Two labels a row
[ -1  10 -36   2  -8  -3  -1  -8  -4   0  -5   2   1  -4 -17  -3 -13  13
   5 -14   0  -2  11 -27] -> N/Y
[ -1  13  -8   4  -2 -14   0  -5  -7   4  -3  -2   8  -1 -15   2  -2   0
   1  -8   3  -1  11 -16] -> A/C
[  4   1   2   3  -7 -17  11   2   6   2  -1   0   3   1  -7   3  -6   2
   1  -2  -1  -4  15 -15] -> A/Q
[  2   3  -2   3  -2 -24   3   1   2  -2   3   3   2  -4  -7   3   6  -6
   1   6   1  -1  -4 -11] -> A/Q
[  3   1 -14   3   2 -18   9  -5   6   6  -3  -2  12   7  -8   2   1   0
  -4 -11   3   2   8  -9] -> R/Q
[  3   0   7  14  -3 -26   6  -2   4  -5   0   5   4  -2 -11  -1   4   1
   3   1  -2   1  -7 -18] -> A/C
[  1   2  -4  -1  -3 -20   4   1   7   4  -4  -3   7  -5  -8   0  -1   1
   1  -8  -3  -3   4  -7] -> A/S
[  7   4  -9   1  -4 -29   8  -3 -10   5  -4   3   9   1 -12   6  -3   5
  -1 -11  -1   5  11 -17] -> A/Y
[ -3  -6  -1   0   2 -30   7  -8   9   3  -2  -2   6  -6 -10   6   4   2
  -2  -4   3  -2   0 -15] -> A/C
[ -4  -8   2  -4  -3 -16  10   0  11   2  -5  -3   1  -5 -21   4  -1   5
   4  -6   0   0   9 -11] -> A/Q
[  1  -8  10   3  -7 -22   0  -1   8   7  -4   2   5 -10  -9   0   3   6
   3  -1  -4   5   2  -8] -> A/S
[  0  -1 -16  -1  -5 -23   4   2   7   4   8  -1   2  -9  -8   0   5   2
  -1  -4   0   1   5 -12] -> A/Y
[  0   0   6  -1  -2  -6   7  -8  15   1   0   1   3  -4 -14   8 -10   4
   5  -1   2   2   4 -17] -> R/Q
[  2   6   7   1 -11 -22   4   3   2   6   1   9   6   1  -6  -3   0   0
   3  -4   0   2  -3 -14] -> Z/Q
[  2   3  -7   3   0 -30   7  -6   0   3  -1   2   3  -2 -15   2   0  -9
   4   5   2   0  -1 -20] -> A/C
[  3   6 -28   0  -4   3  -1  -2  -1   3   4  -2  -1  -1 -13  -1  -2   9
   0  -5   1  -3   8 -13] -> N/Q
[  1   2  -7   1  16 -21   5   1   1   3  -7  -3   8  -6   2   4   0   3
  -1  -1  -3  -1   6 -12] -> R/Y
[ -4  -5 -21   0 -10   6   5   4   8   1   1   3  -8  -1 -22   2  -6   6
   4   0   8  -2  13  -9] -> L/Q
[ -5 -10  14   2  -8 -29   6  -2  17  -5   0  -2   5  -2 -20   2   3  -1
   6   9   4   3   0 -17] -> A/Q
[  1   6  -3   0   5 -27   4  -3   1   1  -1  -2   6  -9  -3  -1  -3   2
   1  -7   1  -3   6 -20] -> A/Y
[  4   8 -10   5  -2 -42   8  -2  -3   4  -1   3  11  -4 -13  -3   4  17
   4  -8   3   1  -3 -29] -> A/Q
[ -2  -3  -2   1   2 -38  11   3   2   6  -2   1  14  -5  -9   2   4   1
   1  -6  -8   0   6 -15] -> A/Y
[-10   3  -5  -1   1 -15   4  -3   0   6  -1  -4   8   4  -4   3 -16   9
   1 -10  -2  -2   7 -17] -> R/S
[ -5 -10  12   4   5 -23   5  -3   7   1   1   4   3  -5  -4   5   7   1
   2   6  -1  -1   6 -12] -> A/Q
[  4  -2  -9   1  -7  15  -2  -3   1  -2   2   5  -6   2 -25   2   5   5
   4   5   3  -3  -2  -3] -> L/Q
[ 3  0 22 -1  8  1  4 -8 -1  5  5 -1  4  2  1  7 -8  4  2 -1 -2 -3  5 -9] -> R/Y

Both labels of each row
[ -7   1 -11   0  -1  -5  -2   0  -1   3  -1   1   2   0  -1   1  -6   1
   5   1  -1   3  -1   1] -> CH/<58>
[-13   6 -13   0  -6  -9   0  -3  -2   5  -2   3   1  -2   0   0 -10   3
   0   0   3   0  -2   1] -> QN/<58>
[ -3   5  -1   1   1 -13   2  -1  -7   7  -3  -9  -4  -4   2  -2   0  -4
   2   0   6   2  -2   4] -> QN/<59>
[-10   5  -4   0  -2 -13   1  -1  -5   7  -4   0  -2  -1   0   0  -6   0
   4   0   3   2  -2   3] -> QN/<58>
[ -1   2 -23   0   1  -4  -2   1  -1   4   3  -2   0  -1   2   1  -2  -1
   3   4  -3   0  -2   1] -> QN/<58>
[ -5   3 -18  -1  -2   5  -4  -2   4   2   4  10   7   3  -3   2 -12   7
   1   4  -2  -2  -1  -3] -> QN/<58>
